Below is a small trained network, with its code and all its weights. Each question gives an input and a class and asks what happens when units are switched off, that is, made to give their printed mean instead of their output.

import numpy as np


def w(rows, s, z=0):
    codes = np.array(rows[::2]) - 128.0
    scale = np.full(codes.shape[1], s)
    scale[-1] = z or s
    return codes * scale


def f(y):
    return y / 2 * (1 + np.tanh(0.7978845608 * (y + 0.044715 * y**3)))


def log_softmax(a):
    a = a - a.max(-1, keepdims=True)
    return a - np.log(np.exp(a).sum(-1, keepdims=True))


def net(x, mask):
    res = np.array(x, float).reshape(1, 6) / 4 @ E
    y = f(res @ A[0][:, :-1].T + A[0][:, -1])
    res = res + np.where(mask, y, B[0][:, -1]) @ B[0][:, :-1]
    return log_softmax(res[-1] @ U[:, :-1].T + U[:, -1])


A, B = {}, {}
E = w([
[19,66,215,129,170,101],'x0',
[168,51,111,6,37,128],'x1',
[147,95,72,89,201,209],'x2',
[22,138,196,200,137,38],'x3',
[243,2,126,132,137,113],'x4',
[199,128,167,177,81,236],'x5',
],0.0078)
A[0] = w([
[69,106,122,120,162,102,102],'N1',
[138,105,113,115,51,28,254],'N2',
[9,129,130,102,210,137,155],'N3',
[121,179,208,159,98,111,38],'N4',
[155,113,131,142,79,219,189],'N5',
[190,106,188,182,94,128,239],'N6',
[177,191,96,158,185,104,187],'N7',
[103,87,184,142,129,138,68],'N8',
[140,154,104,63,143,107,136],'N9',
[56,175,134,81,192,100,117],'N10',
[182,66,143,119,229,164,192],'N11',
[198,184,112,167,135,127,149],'N12',
[72,103,212,185,135,120,187],'N13',
[94,139,236,197,138,117,154],'N14',
[119,165,104,155,122,151,52],'N15',
[68,128,213,181,111,118,99],'N16',
[199,85,166,111,69,115,223],'N17',
],0.011,0.0051)
B[0] = w([
[66,150,101,66,66,83,177],'N1',
[115,151,112,44,217,109,233],'N2',
[95,89,95,33,149,40,245],'N3',
[217,131,129,193,217,227,180],'N4',
[118,189,201,14,168,67,230],'N5',
[56,77,100,96,216,162,230],'N6',
[103,138,70,207,191,174,203],'N7',
[202,87,147,90,197,192,157],'N8',
[187,103,170,157,191,217,165],'N9',
[110,62,163,78,195,123,213],'N10',
[191,126,93,130,255,186,238],'N11',
[58,134,71,162,196,163,197],'N12',
[175,115,138,85,208,161,250],'N13',
[188,80,144,169,224,198,254],'N14',
[97,180,43,155,184,85,140],'N15',
[208,83,88,108,208,180,228],'N16',
[95,85,114,46,206,62,233],'N17',
],0.0079,0.0097)
U = w([
[80,248,158,113,99,158,117],'0',
[108,92,203,232,20,112,2],'1',
[208,52,127,116,153,192,194],'2',
[135,168,112,239,140,171,73],'3',
[69,73,121,120,130,75,192],'4',
],0.011,0.0075)

Each question gives the input, the list of numbers given to net, and the class t.
The units are the neurons (one row each of A and B). Each row of codes is followed by its name. A weight is (code - 128) times the scale printed after its matrix; where a second scale follows, it is the last column's (A, B and U).
mask holds one flag per neuron, in row order. A switched-off neuron (its flag False) gives its mean, the last column of its row in B, instead of its output. The means were averaged over made-up inputs and are rounded, as every weight is.
A unit's drop is (log p(t) with every unit on - log p(t) with that unit switched off) / (log p(t) with every unit on - log p(t) with every unit switched off).
The circuit of an input: a set's keep is (log p(t) with only the set's units on - log p(t) with every unit switched off) / (log p(t) with every unit on - log p(t) with every unit switched off). Starting from the 12 units with the biggest drops (on a tie, the unit counted first), units are removed one at a time, each time the one whose removal leaves the highest keep (on an exact tie, the one counted first), for as long as the keep stays at least 0.8.
circuit, biggest first: the units of the circuit, biggest drop first
top k neurons: the k neurons with the biggest drops, biggest first
drop of u: that unit's drop, to one decimal
input [8,4,7,-6,-6,-5], class 4: circuit, biggest first -> N3
input [2,0,-3,8,-4,-6], class 2: top 2 neurons -> N16; N14
input [1,2,4,3,-8,2], class 4: circuit, biggest first -> N3; N11
input [-8,1,-5,-1,-8,-6], class 3: circuit, biggest first -> N5; N7; N17
input [-7,-3,7,-2,-7,5], class 0: top 2 neurons -> N5; N14
input [1,2,-1,-1,1,2], class 4: circuit, biggest first -> N14; N16; N4
input [-6,-8,-1,0,-7,-5], class 3: top 3 neurons -> N7; N17; N5
input [-3,-7,8,-2,-8,3], class 3: circuit, biggest first -> N7; N15
input [-8,-3,-3,-4,-7,-7], class 3: top 2 neurons -> N7; N5
input [2,-7,8,-1,-5,-8], class 4: drop of N7 -> 0.0
input [-8,-7,-3,-1,-6,-7], class 3: drop of N7 -> 0.5
input [-1,2,-6,-3,-3,6], class 4: drop of N17 -> 0.2
